Here is a tiny trained network, its code and every weight. The questions are about switching its units off for an input and a class, where a switched-off unit gives its printed mean instead of its output.

import numpy as np


def w(rows, s, z=0):
    codes = np.array(rows[::2]) - 128.0
    scale = np.full(codes.shape[1], s)
    scale[-1] = z or s
    return codes * scale


def norm(h):
    return h / np.sqrt((h * h).mean(-1, keepdims=True) + 1e-5)


def f(y):
    return np.maximum(y, 0)


def log_softmax(a):
    a = a - a.max(-1, keepdims=True)
    return a - np.log(np.exp(a).sum(-1, keepdims=True))


def net(x, mask):
    res = np.array(x, float).reshape(1, 2) / 4 @ E
    u = 0
    for l in range(3):
        y = f(norm(res) @ A[l][:, :-1].T + A[l][:, -1])
        res = res + np.where(mask[u : u + 12], y, B[l][:, -1]) @ B[l][:, :-1]
        u += 12
    return log_softmax(norm(res)[-1] @ U[:, :-1].T + U[:, -1])


A, B = {}, {}
E = w([
[189,190,95,88],'x0',
[65,120,255,104],'x1',
],0.00092)
A[0] = w([
[84,88,171,166,14],'0.n1',
[122,165,146,131,58],'0.n2',
[51,130,200,151,191],'0.n3',
[187,146,219,123,152],'0.n4',
[68,45,154,120,22],'0.n5',
[96,141,141,110,61],'0.n6',
[125,135,141,53,147],'0.n7',
[195,54,30,216,154],'0.n8',
[82,119,156,157,8],'0.n9',
[131,158,81,84,101],'0.n10',
[187,116,31,159,198],'0.n11',
[2,41,175,235,119],'0.n12',
],0.0031,0.0011)
B[0] = w([
[162,173,138,199,161],'0.n1',
[143,115,104,131,134],'0.n2',
[143,85,162,86,208],'0.n3',
[127,113,76,139,178],'0.n4',
[141,201,112,189,167],'0.n5',
[113,139,134,107,137],'0.n6',
[153,99,105,161,161],'0.n7',
[42,143,129,64,253],'0.n8',
[153,152,114,169,146],'0.n9',
[128,144,120,156,170],'0.n10',
[69,85,130,1,254],'0.n11',
[171,189,120,122,232],'0.n12',
],0.0031,0.0028)
A[1] = w([
[144,203,113,233,160],'1.n1',
[122,87,122,93,71],'1.n2',
[61,96,125,114,113],'1.n3',
[155,91,177,108,139],'1.n4',
[157,138,92,128,91],'1.n5',
[117,141,49,99,149],'1.n6',
[138,20,142,83,10],'1.n7',
[146,168,106,212,146],'1.n8',
[128,114,181,98,159],'1.n9',
[104,144,156,72,171],'1.n10',
[61,99,104,104,129],'1.n11',
[109,173,147,253,109],'1.n12',
],0.0039,0.0014)
B[1] = w([
[189,187,204,2,201],'1.n1',
[120,125,180,122,177],'1.n2',
[135,175,126,210,193],'1.n3',
[108,136,94,109,167],'1.n4',
[166,134,118,164,143],'1.n5',
[103,117,152,194,247],'1.n6',
[147,81,113,80,168],'1.n7',
[141,156,153,100,172],'1.n8',
[139,123,73,111,190],'1.n9',
[150,107,59,171,253],'1.n10',
[158,187,147,149,225],'1.n11',
[237,198,136,128,181],'1.n12',
],0.0033,0.0023)
A[2] = w([
[115,94,90,108,137],'2.n1',
[3,169,98,86,209],'2.n2',
[139,133,94,203,23],'2.n3',
[108,27,123,116,2],'2.n4',
[120,96,98,130,163],'2.n5',
[173,141,168,152,52],'2.n6',
[117,88,133,139,92],'2.n7',
[118,134,104,124,74],'2.n8',
[12,177,92,99,132],'2.n9',
[137,150,112,94,67],'2.n10',
[131,178,106,138,136],'2.n11',
[167,117,88,79,161],'2.n12',
],0.0042,0.00086)
B[2] = w([
[179,164,142,107,177],'2.n1',
[70,173,65,214,254],'2.n2',
[160,69,148,179,138],'2.n3',
[124,102,50,50,140],'2.n4',
[153,144,106,134,160],'2.n5',
[119,143,90,115,152],'2.n6',
[112,135,141,112,130],'2.n7',
[121,152,162,143,149],'2.n8',
[51,253,17,190,241],'2.n9',
[94,115,174,156,163],'2.n10',
[146,109,143,100,170],'2.n11',
[65,104,167,151,195],'2.n12',
],0.0032,0.0038)
U = w([
[205,53,117,254,137],'0',
[66,77,252,134,94],'1',
[113,112,166,155,1],'2',
[114,112,166,155,6],'3',
[139,42,76,23,159],'4',
[116,117,157,151,38],'5',
[225,247,230,73,185],'6',
[43,235,30,207,195],'7',
],0.011,0.0099)

Each question gives the input, the list of numbers given to net, and the class t.
The units are the neurons (one row each of A and B). Each row of codes is followed by its name. A weight is (code - 128) times the scale printed after its matrix; where a second scale follows, it is the last column's (A, B and U).
mask holds one flag per neuron, layer by layer. A switched-off neuron (its flag False) gives its mean, the last column of its row in B, instead of its output. The means were averaged over made-up inputs and are rounded, as every weight is.
A unit's drop is (log p(t) with every unit on - log p(t) with that unit switched off) / (log p(t) with every unit on - log p(t) with every unit switched off).
unit that matters most: the unit with the biggest drop
top k neurons: the k neurons with the biggest drops, biggest first
top k neurons in layer l: the k neurons of layer l with the biggest drops, biggest first
drop of u: that unit's drop, to one decimal
input [1,8], class 1: top 3 neurons in layer 0	(0.n8 0.n3 0.n11)
input [4,7], class 4: top 2 neurons	(0.n8 2.n9)
input [8,8], class 4: unit that matters most	0.n8
input [1,5], class 1: top 2 neurons in layer 1	(1.n6 1.n3)
input [1,7], class 1: top 3 neurons in layer 2	(2.n9 2.n2 2.n12)
input [8,1], class 0: top 4 neurons	(0.n8 1.n1 2.n9 2.n2)
input [7,1], class 0: top 2 neurons	(0.n8 2.n9)
input [1,4], class 1: top 2 neurons in layer 0	(0.n8 0.n3)
input [5,7], class 4: top 3 neurons	(0.n8 2.n9 2.n2)
input [0,4], class 6: top 2 neurons	(0.n8 0.n11)
input [3,3], class 4: top 2 neurons	(0.n8 0.n12)
input [3,6], class 4: top 3 neurons	(0.n8 0.n3 2.n9)
input [5,0], class 0: top 3 neurons in layer 2	(2.n9 2.n2 2.n3)
input [0,8], class 6: top 3 neurons	(0.n11 0.n8 2.n2)
input [0,0], class 0: top neuron	(0.n3)
input [6,1], class 0: top 2 neurons	(0.n8 2.n9)
input [2,2], class 4: top 2 neurons	(0.n8 0.n12)
input [7,8], class 4: drop of 0.n8	1.1
input [5,5], class 4: drop of 2.n2	0.1
input [4,1], class 0: drop of 0.n3	0.2
input [-2,7], class 6: unit that matters most	0.n11
